In the rows, zero is written as 128.
Rows with their classes:
[106 170 144 141  43 129 172 127 130 109  79 125 106 112 122 154 144 129
 124 143 141 122 124 130 138 121 152 183 116 157 135  94 191 176 105 107
  88  92 129 149 116 138]	(89)
[139  83 159 150 189 125 156 129 113 149 109 116 138 118 107 126 125 128
 120 128 121 162 146 131 116 117 148  60  56 103 144  88 149 119 132 127
 104  67 106 136 154 131]	(99)
[119 173 151 140 108 140 171 117 122 134  92 117 110 215 138 166 141 124
 131 142 136 113 115 114 132 106 140 152 119 165 127 110 202 158  86 115
 127  77 129 144 152 123]	(89)
[135  88 156 147 181 123 145 122 116 158 126 125 135 121 105 124 119 124
 120 137 119 148 136 136 113 113 155  61  60 113 159  88 138 110 133 129
 110  65 109 134 150 128]	(99)
[118 134 120 160 141 143 133 131 104 126  81 125 134 180 120 148 157 128
 133 146 148 143 119 116 136 138 131 205 123 133 124 124 138 158 114 110
 115  97 127 135 129 136]	(99)
[114 183 143  99  30 141 172 118 124 119 105 135 110 188 124 155 152 110
 134 152 141 105 116 117 133 118 131 193 138 172 115 138 165 184 115 106
 131 104 128 130  98 120]	(89)
[127 146 134 136 143 141 147 115 118 109  92 119 131 173 133 172 128 134
 137 132 140 148 124 129 130 120 129 130 111 136 110 108 161 155 124 121
 135 110 135 129 130 130]	(99)
[131 145 145 182 169 135 143 123 122 122 105 128 136 152 116 160 128 128
 129 245 132 130 126 126 126 104 139 167 104 128 114 129 156 138 119 116
 130  98 130 128 139 113]	(99)
[119 185 140 179  91 146 166 124 116 128  80 127 101 221 111 173 132 107
 138 144 137  71 121 118 140 138 139 143 142 138 142 118 181 130  98  99
 121 119 128 148 108 113]	(89)
[124 178 127 148 112 152 168 121 118 131  89 134  98 247 120 184 138 105
 139 143 139  82 132 113 134 135 137 150 118 172 146 116 170 144 115  29
 124  89 129 155 113 106]	(89)
[124 113 137 152 156 138 129 130 112 142 101 125 122 160 124 127 142 128
 131 134 127 130 115 131 122 139 128 156 126 122 117 134 132 132 129 120
 122 102 126 133 133 127]	(99)
[125 128 143  88 123 125 154 128 118 148 141 116 137 104 127 114 132 121
 120 123 103 159 116 127 127 111 138 129  79 157 140 101 154 124 137 130
 126  77 117 138 134 133]	(99)
[133 137 127 150 175 132 159 129 124 126 118 120 132 178 128 155 138 123
 135 134 124 133 121 135 121 116 136 150  93 148 112 125 151 116 132 120
 122  95 126 141 124 122]	(99)
[127 137 134 163 157 134 140 126 123 126 112 130 134 151 132 135 138 122
 125 141 127 119 117 125 134 116 137 207 115 145 126 156 155 132 121 112
 126  96 126 135 125 118]	(99)
[110 127 138 119 244 143 167 147  99 163 102 102 135 211 166 136 166 146
 140 110 133 158  86 136 138 142 132 183 102 205 106 131 190  87 105 117
 120  95 121 160 123 160]	(90)
[108 194 163 161   4 139 162 135 114 114  70 133 100 169 120 165 141 117
 129 150 147  82 112 134 135 143 125 192 141 141 104 122 186 188  99 112
 123 125 139 146 108 117]	(89)
[148  91 131 156 247 130 134 132 102 151 119 114 135 236  92 171 137 136
 154 116 153 197 126 118 134 152 129  87  90 113 129  65 128  81 142 134
 121  95 135 138 137 168]	(90)
[124 125 119 170 205 141 142 134 124 111  83 119 127 213 145 148 163 127
 140 135 134 108 124 135 123 131 128 196 122 145 120 152 125 122 114 103
 126 119 135 123 120 119]	(99)
[143 117 119 108 160 121 128 121 117 133 152 114 148 194 126 140 139 121
 149 124 114 164 120 120 119 119 118 152  93 146 122 142 126 117 161 117
 146  66 143 128 126 117]	(90)
[116 144 147 166 112 131 158 124 138 125 105 137 115  98 127 142 128 121
 115 140 130 105 125 123 138 120 144 183 116 154 152 124 176 128 114 100
  91  89 126 151 121 117]	(89)
[127 130 140 170 164 135 144 124 127 119 102 118 130 169 119 147 145 128
 141 144 121 139 124 132 116 109 139 173 104 134 110 142 139 126 119 111
 120 107 117 132 128 119]	(99)
